Below is a small trained network, with its code and all its weights. Each question gives an input and a class and asks what happens when units are switched off, that is, made to give their printed mean instead of their output.

import numpy as np


def w(rows, s, z=0):
    codes = np.array(rows[::2]) - 128.0
    scale = np.full(codes.shape[1], s)
    scale[-1] = z or s
    return codes * scale


def norm(h):
    return h / np.sqrt((h * h).mean(-1, keepdims=True) + 1e-5)


def f(y):
    return y / 2 * (1 + np.tanh(0.7978845608 * (y + 0.044715 * y**3)))


def log_softmax(a):
    a = a - a.max(-1, keepdims=True)
    return a - np.log(np.exp(a).sum(-1, keepdims=True))


def net(x, mask):
    res = np.array(x, float).reshape(1, 3) / 4 @ E
    u = 0
    for l in range(3):
        y = f(norm(res) @ A[l][:, :-1].T + A[l][:, -1])
        res = res + np.where(mask[u : u + 8], y, B[l][:, -1]) @ B[l][:, :-1]
        u += 8
    return log_softmax(norm(res)[-1] @ U[:, :-1].T + U[:, -1])


A, B = {}, {}
E = w([
[155,209,193,156,73,80,60,71,69,34],'x0',
[212,46,107,184,254,142,76,114,175,52],'x1',
[203,178,136,221,163,17,159,114,162,210],'x2',
],0.0025)
A[0] = w([
[238,102,140,232,208,54,97,154,212,123,28],'0.n1',
[177,173,80,160,156,109,202,163,141,232,71],'0.n2',
[140,105,78,191,194,99,177,175,220,223,34],'0.n3',
[150,40,50,137,250,195,170,167,253,130,69],'0.n4',
[93,127,83,78,125,179,148,196,97,157,94],'0.n5',
[149,71,145,131,200,183,82,105,70,51,89],'0.n6',
[221,99,165,109,195,158,48,44,146,90,1],'0.n7',
[87,122,150,71,131,136,207,190,118,233,95],'0.n8',
],0.0035,0.0024)
B[0] = w([
[120,231,161,192,168,240,203,191,114,144,235],'0.n1',
[81,131,117,62,76,59,153,56,219,103,179],'0.n2',
[120,71,123,22,103,136,181,81,154,76,201],'0.n3',
[51,89,79,54,70,155,62,170,2,197,253],'0.n4',
[187,106,77,175,219,170,157,133,114,127,172],'0.n5',
[66,112,134,75,91,67,67,181,196,108,185],'0.n6',
[111,121,78,138,123,82,148,119,185,33,167],'0.n7',
[125,94,134,119,221,131,153,86,228,59,201],'0.n8',
],0.0035)
A[1] = w([
[112,71,37,118,243,235,212,149,112,167,158],'1.n1',
[187,171,138,222,135,28,136,94,136,115,148],'1.n2',
[116,108,114,99,116,182,188,155,140,199,3],'1.n3',
[175,165,184,124,117,189,119,123,56,40,187],'1.n4',
[99,144,115,148,132,125,133,110,128,104,9],'1.n5',
[78,80,135,85,158,184,183,158,128,72,140],'1.n6',
[157,163,105,151,129,99,164,194,52,252,80],'1.n7',
[216,138,89,194,214,105,195,84,181,66,30],'1.n8',
],0.0039,0.0011)
B[1] = w([
[203,188,232,166,48,130,77,80,119,156,255],'1.n1',
[179,145,91,153,158,209,88,141,155,204,159],'1.n2',
[170,165,104,175,118,91,72,136,184,89,165],'1.n3',
[92,71,105,127,174,98,254,171,148,175,168],'1.n4',
[90,109,105,131,103,151,103,139,155,145,121],'1.n5',
[167,210,164,184,122,95,145,52,124,127,201],'1.n6',
[171,112,201,63,72,93,97,86,180,99,135],'1.n7',
[58,80,92,147,129,157,132,173,87,205,152],'1.n8',
],0.0041,0.0054)
A[2] = w([
[88,100,148,105,95,41,253,121,105,116,65],'2.n1',
[192,160,197,139,92,115,118,99,142,231,146],'2.n2',
[163,45,58,102,138,141,37,148,23,136,7],'2.n3',
[110,92,107,125,168,80,101,177,184,23,59],'2.n4',
[94,168,161,169,131,123,89,153,25,105,123],'2.n5',
[48,113,119,72,98,91,149,176,35,132,27],'2.n6',
[119,50,119,33,77,114,54,119,73,145,158],'2.n7',
[117,80,35,84,161,96,201,86,187,127,88],'2.n8',
],0.0043,0.0014)
B[2] = w([
[177,102,97,248,226,153,144,206,140,176,159],'2.n1',
[95,33,130,53,85,134,47,103,52,20,253],'2.n2',
[162,253,156,225,172,114,176,197,119,206,145],'2.n3',
[122,148,127,50,66,49,216,28,149,157,143],'2.n4',
[152,81,95,143,195,93,172,139,216,173,156],'2.n5',
[201,167,127,178,162,221,43,158,130,187,152],'2.n6',
[132,136,64,230,218,123,205,190,158,171,177],'2.n7',
[72,191,49,138,195,47,181,203,156,14,138],'2.n8',
],0.0038,0.005)
U = w([
[143,117,187,75,33,146,57,72,85,107,139],'0',
[149,138,111,235,214,157,135,250,107,180,213],'1',
[70,129,76,79,157,25,224,118,212,57,4],'2',
],0.011,0.0016)

Each question gives the input, the list of numbers given to net, and the class t.
The units are the neurons (one row each of A and B). Each row of codes is followed by its name. A weight is (code - 128) times the scale printed after its matrix; where a second scale follows, it is the last column's (A, B and U).
mask holds one flag per neuron, layer by layer. A switched-off neuron (its flag False) gives its mean, the last column of its row in B, instead of its output. The means were averaged over made-up inputs and are rounded, as every weight is.
A unit's drop is (log p(t) with every unit on - log p(t) with that unit switched off) / (log p(t) with every unit on - log p(t) with every unit switched off).
The circuit of an input: a set's keep is (log p(t) with only the set's units on - log p(t) with every unit switched off) / (log p(t) with every unit on - log p(t) with every unit switched off). Starting from the 12 units with the biggest drops (on a tie, the unit counted first), units are removed one at a time, each time the one whose removal leaves the highest keep (on an exact tie, the one counted first), for as long as the keep stays at least 0.8.
circuit, biggest first: the units of the circuit, biggest drop first
most important unit: the unit with the biggest drop
k most important neurons: the k neurons with the biggest drops, biggest first
top k neurons in layer l: the k neurons of layer l with the biggest drops, biggest first
drop of u: that unit's drop, to one decimal
input [7,8,0], class 2: circuit, biggest first -> 1.n1; 2.n4
input [8,3,-7], class 2: most important unit -> 1.n1
input [2,-6,0], class 1: circuit, biggest first -> 1.n1; 2.n1
input [0,7,3], class 0: 3 most important neurons -> 0.n1; 0.n4; 1.n1
input [-3,1,-5], class 1: 2 most important neurons -> 0.n4; 0.n1
input [-4,-8,2], class 2: 2 most important neurons -> 0.n2; 0.n1
input [-5,1,7], class 0: 2 most important neurons -> 0.n1; 1.n1
input [-6,2,5], class 0: 2 most important neurons -> 1.n1; 0.n1
input [1,-3,-7], class 1: 2 most important neurons -> 1.n4; 1.n1
input [0,7,6], class 0: 2 most important neurons -> 0.n1; 0.n4
input [1,-4,8], class 0: top 2 neurons in layer 1 -> 1.n4; 1.n2
input [7,1,3], class 1: 2 most important neurons -> 1.n1; 0.n4
input [1,-7,-8], class 1: 2 most important neurons -> 1.n1; 1.n4
input [-6,3,2], class 0: most important unit -> 1.n1
input [1,-7,-4], class 1: 2 most important neurons -> 1.n1; 2.n1
input [-6,4,1], class 0: top 3 neurons in layer 1 -> 1.n1; 1.n6; 1.n8
input [4,1,4], class 1: 2 most important neurons -> 0.n4; 1.n1
input [8,2,5], class 1: drop of 1.n1 -> 0.5
input [-1,3,1], class 0: drop of 0.n1 -> 2.4
input [5,2,4], class 1: drop of 1.n1 -> 0.1
input [-8,-4,4], class 2: circuit, biggest first -> 0.n2
